[197 112  85 134 173 107 110 160 145 147 176  72 143 160 118 143 194  74
 152 182 112 144 115 150  93 109 110 155 128 163 129 157 158 132  95  81
 151  76 104 108 144 122 124 106 146  62  99 154  86 140 144 154 117 113
 135 161 149] = Z_150
[150 140 152 130 190 110 115 126 110  78 136 155 111  79 143  77  48 106
 130 158 191 140 202 106  94 122 147 161 114 133 146 126 154 155 142 185
 105 142  99 131 190  87 151 112 156 114 134 111 129  96 121 149 124 116
 119 137 155] = Z_911
[147  84 107 157 158 131 130 107  99 199 199 112 157 159  88 160 159 122
 170 129 100 158  68 182 132 112 103  83 158 100 134 130 157 135 105 100
 131 127 140 148 139 141 167 117 148 113 105 129 129 157 173  86 107 111
 157 107 177] = Z_895
[ 85 185 149 103 100 177 132  87 135 116 114 151 125 185 128 124 144 190
  63  84 116  91  86 122 181 175 135  93 127 114 108 135 105  85 180 122
 147 104 173 113  98 132  63 147  63 118  91 164 138 123  98 127 135 115
 150 119 122] = Z_687
howmany Z_911: [111] : 2
howmany Z_911: [121] : 1
howmany Z_687: [134] : 0
howmany Z_687: [63] : 3
howmany Z_150: [93] : 1
howmany Z_895: [148] : 2
howmany Z_895: [107] : 4

[114 103 121 174] : Z_962
[ 54 133 146 118] : Z_251
[111 134 134 111] : Z_533
howmany Z_533: [111] : 2
howmany Z_533: [134] : 2
howmany Z_251: [146] : 1

[146 138 101 142 137 146 146 121 122 137 127 146 123] -> Z_982
[116 119 165 118 120 119 129 136 135 121 135 115 110] -> Z_742
[128 129 162 128 128 128  86 143 144 129 141 128 132] -> Z_670
[146 140 101 137 139 140 114 121 122 137 122 137 140] -> Z_812
[145 140 101 142 139 140  66 116 128 123 128 128 134] -> Z_9
howmany Z_742: [129] : 1
howmany Z_9: [128] : 3
howmany Z_812: [137] : 3
howmany Z_982: [146] : 4

[146 109 107 120 151] = Z_45
[ 99 108 105 119 154] = Z_335
[144 120 104 127 155] = Z_814
[100 135 135 146  82] = Z_232
[145 115 105 124 153] = Z_771
[142 124 104 130 155] = Z_70
[143 120 105 127 153] = Z_177
[126  53 126  53 126] = Z_845
[119 145 115 146 143] = Z_308
[125 147 116 146 142] = Z_998
[139 129 104 133 154] = Z_68
[119 147 115 146 143] = Z_810
howmany Z_845: [126] : 3
howmany Z_232: [100] : 1

[135 187  68 146 150  81  73  68  72  71  91 125  80 131 188 131 119 120
 119 139 111 187  79 187 124 187 118 136]  Z_734
[135 187  68 146 150  81  73  68  72  71 131 125  80 131 188 131 119 111
 128 139 111 187  79 187 124 187 118 136]  Z_215
[127 128 128 127 127 129 128 128 128 127 127 126 127 127 128 129 129 129
 129 129 128 128 129 128 129 128 127 129]  Z_550
[127 128 128 127 129 129 128 128 128 127 127 129 127 127 128 129 129 129
 129 129 127 128 129 128 129 128 128 129]  Z_461
[127 128 128 127 129 129 128 128 128 127 127 166 127 127 128 129 129 129
 129 129 127 128 129 128 129 128 127 129]  Z_25
[126 128 128 126 129 129 129 128 129 128 126 126 127 126 127 130 130 130
 130 130 127 127 129 127 130 127 126 130]  Z_365
howmany Z_215: [111] : 2
howmany Z_461: [129] : 11
howmany Z_550: [126] : 1
howmany Z_550: [128] : 10

[ 97  79 110 195 106 118 124 161 180 120 128 143 131 158 135  98  97  96
 117 153 202 159  72 173 115 136  96 139 141 157 176 162 197 110 161 196
  99 133 166  90 156 125 135 162 188 140 142  99 119  91  96  94] : Z_992
[134  91  98 101  89  95 103 203 146 101  74 200  73 195 108 156 134 103
  61 142 178 174 126 128  95 140  63  71 138 133 197 141 170  63 121 190
  74 130 202  87 122  58 130 163 184 108 128 109  70  77  67 104] : Z_723
[ 97  79 161 195 106  95 124 161 180 120 128 143 131 158 135 133  97  96
 117 161 202 159  72 173 100 136  96 139 141 157 176 162 197 110 161 196
  74 133 166  90 156 125 135 162 188 140 160  99 161  91  96  94] : Z_607
howmany Z_607: [161] : 5
howmany Z_723: [201] : 0
howmany Z_723: [101] : 2

[134 132 117 116 112 122 155 133 106  88 117 132 104 137 100]  Z_875
[121  99 135 160 107 140 146 109 133 147  69 102 152 136  96]  Z_189
[125 127 156 162 108 101 110 115 125  95  97 123 135 121 102]  Z_496
[101 104 124 147 121 118 160 122 142 103 149 139 127 136 143]  Z_831
[134 132 117 116 112 109 155 126 118 140 150 155 146 132 147]  Z_863
[157 148 130 157 132 105 124 157 118 148 145 126 129 132 157]  Z_165
[149 108  81 120 141  97  78 136 146 156 167 157 139 138 132]  Z_131
[123 143 115 153 112 138 127 101 146 101 132  92 109 101 135]  Z_490
[163 155 141 103 164 109 134 155 138 155 133  94 139 134 122]  Z_502
[134 132 117 116 112 122 155 126 118 140 150 155 146 132 147]  Z_835
howmany Z_165: [157] : 4
howmany Z_490: [100] : 0

[154  89 154 113 142 153 149 108 129 119 116 162 126 139 103 154 151 108
 141 129 117 115 132 152 157 127 140 111 137 134 125 126 131 113 126 146
 158 143 176 129 140 126 114] = Z_372
[119 100 142 124 152 122 135 171 143 153 129 145 129 148 143 108 161 137
  99 134 133 140 133  97 124  96 127 129 142 133 128 129 133 140  98 165
 146 117 118 130 133 111 113] = Z_101
[178 116 169 149 149 151 131 110 109 144 126 162 101 115 104 147 148 122
 108 130 106 128 124 162 133  99 162  95 134 118 118 148 137 125 146 123
 163 127 168 119 139 113 142] = Z_668
[129 103 126  97 140 116 111 142 138 149 138 148 147 154 125 105 157 159
  87 119 140 137 132 121 139 123 126 128 125 126 111 163 151 130  97 141
 142 119 119 159 122 111 114] = Z_13
[141 132 120 142 138 120 131 109 136 142  60 130 136 129 117 143 145 118
  87 106 135 141 101 143 113  96 150  95 130 138 132 126 114 107 122  94
 174 140 177 116 146 129 132] = Z_407
[119 100 142 124 152 122 135 171 143 153 129 145 133 155 143 108 161 137
  99 134 133 140 133  97 124  96 127 129 142 133 128 148 138 140 111 165
 146 117 133 130 114 153 123] = Z_446
[161 100 142 124 152 122 135 171 143 153 129 145 129 155 143 108 161 137
 129 134 142 140 133  97 124  96 127 129 142 118 128 129 133 140 111 165
 146 117 118 137 142 153 142] = Z_489
[131 131 124 127 122 124 124 146 126 125 109 129 127 146 124 144 120 133
 131 141 144 121 121 117 142 128 130 129 132 122 120 144 123 132 143 132
 129 119 128 119 123 101 144] = Z_128
howmany Z_372: [135] : 0
howmany Z_489: [129] : 5
howmany Z_489: [142] : 5
howmany Z_128: [145] : 0

[130 134 134 139 132 132 130 129 133 147 129 137 131 152 128 129 130 136
 136 127 123 117 119 132 119 131 138 131 125 132 121 112 119 128 139 125
 124 129 131 139 134 122 128] : Z_827
[134 121 119 110 114 121 130 138 121 105 118 122 124  88 131 129 126 118
 110 126 134 143 140 124 142 131 122 133 138 138 139 152 143 122 134 134
 127 136 124 120 122 137 128] : Z_736
[115 124 124 134 159 143 124 158 131 128 148 124 124 151  94 109 116 109
 119 146 108 180 129 115 152 109 117  94 154  95 135  74 127 104 105 133
 152 160  74 100  87 119 140] : Z_389
[118 125 116 134 154 142 127 161 133 142 147 135 124 169  99 107 126 107
 125 150 106 176 123 118 148 118 112  99 159  98 132  62 121  98 113 135
 159 160 144 107  89 122 151] : Z_195
[126 136 137 144 137 133 127 114 129 138 129 133 133 140 128 133 122 145
 136 120 129 107 122 133 112 122 147 142 110 130 119 129 121 143 123 119
 112 119 123 139 142 117 112] : Z_586
howmany Z_586: [141] : 0
howmany Z_586: [129] : 4
howmany Z_736: [134] : 4
howmany Z_389: [124] : 5

[ 78 149 183 183 149 173 173] : Z_24
[121 150 174 121 121 186 174] : Z_43
[ 78 149 183 172 173 182  77] : Z_347
howmany Z_43: [121] : 3
howmany Z_24: [149] : 2
howmany Z_43: [173] : 0
howmany Z_24: [173] : 2
howmany Z_24: [183] : 2
howmany Z_43: [174] : 2
howmany Z_24: [79] : 0

[136 134 132 125 134 125 125 191 134 119 135 125 121 125 135] : Z_664
[117 117 120 168 119 122 120  98 141 140 123 139 117 112 162] : Z_596
[135 136 132 128 134 132 132 191 119 119 125 121 121 111  98] : Z_795
[131 136 132 128 128 136 128 126 119 117 136 169 133 136 128] : Z_869
[132 132 131 132 135 132 131 135 135 132 135 132 132 136 132] : Z_753
howmany Z_869: [131] : 1
howmany Z_596: [168] : 1
howmany Z_664: [135] : 2
howmany Z_753: [133] : 0
howmany Z_753: [132] : 8
howmany Z_664: [133] : 0
howmany Z_869: [137] : 0

[126 126 129 126 129 126]  Z_751
[127 116 116 121 160 152]  Z_573
[119 104 172 127 126 158]  Z_551
[110 125 107 202 107 107]  Z_173
howmany Z_573: [160] : 1
howmany Z_573: [115] : 0
howmany Z_751: [126] : 4
howmany Z_173: [107] : 3
howmany Z_751: [129] : 2

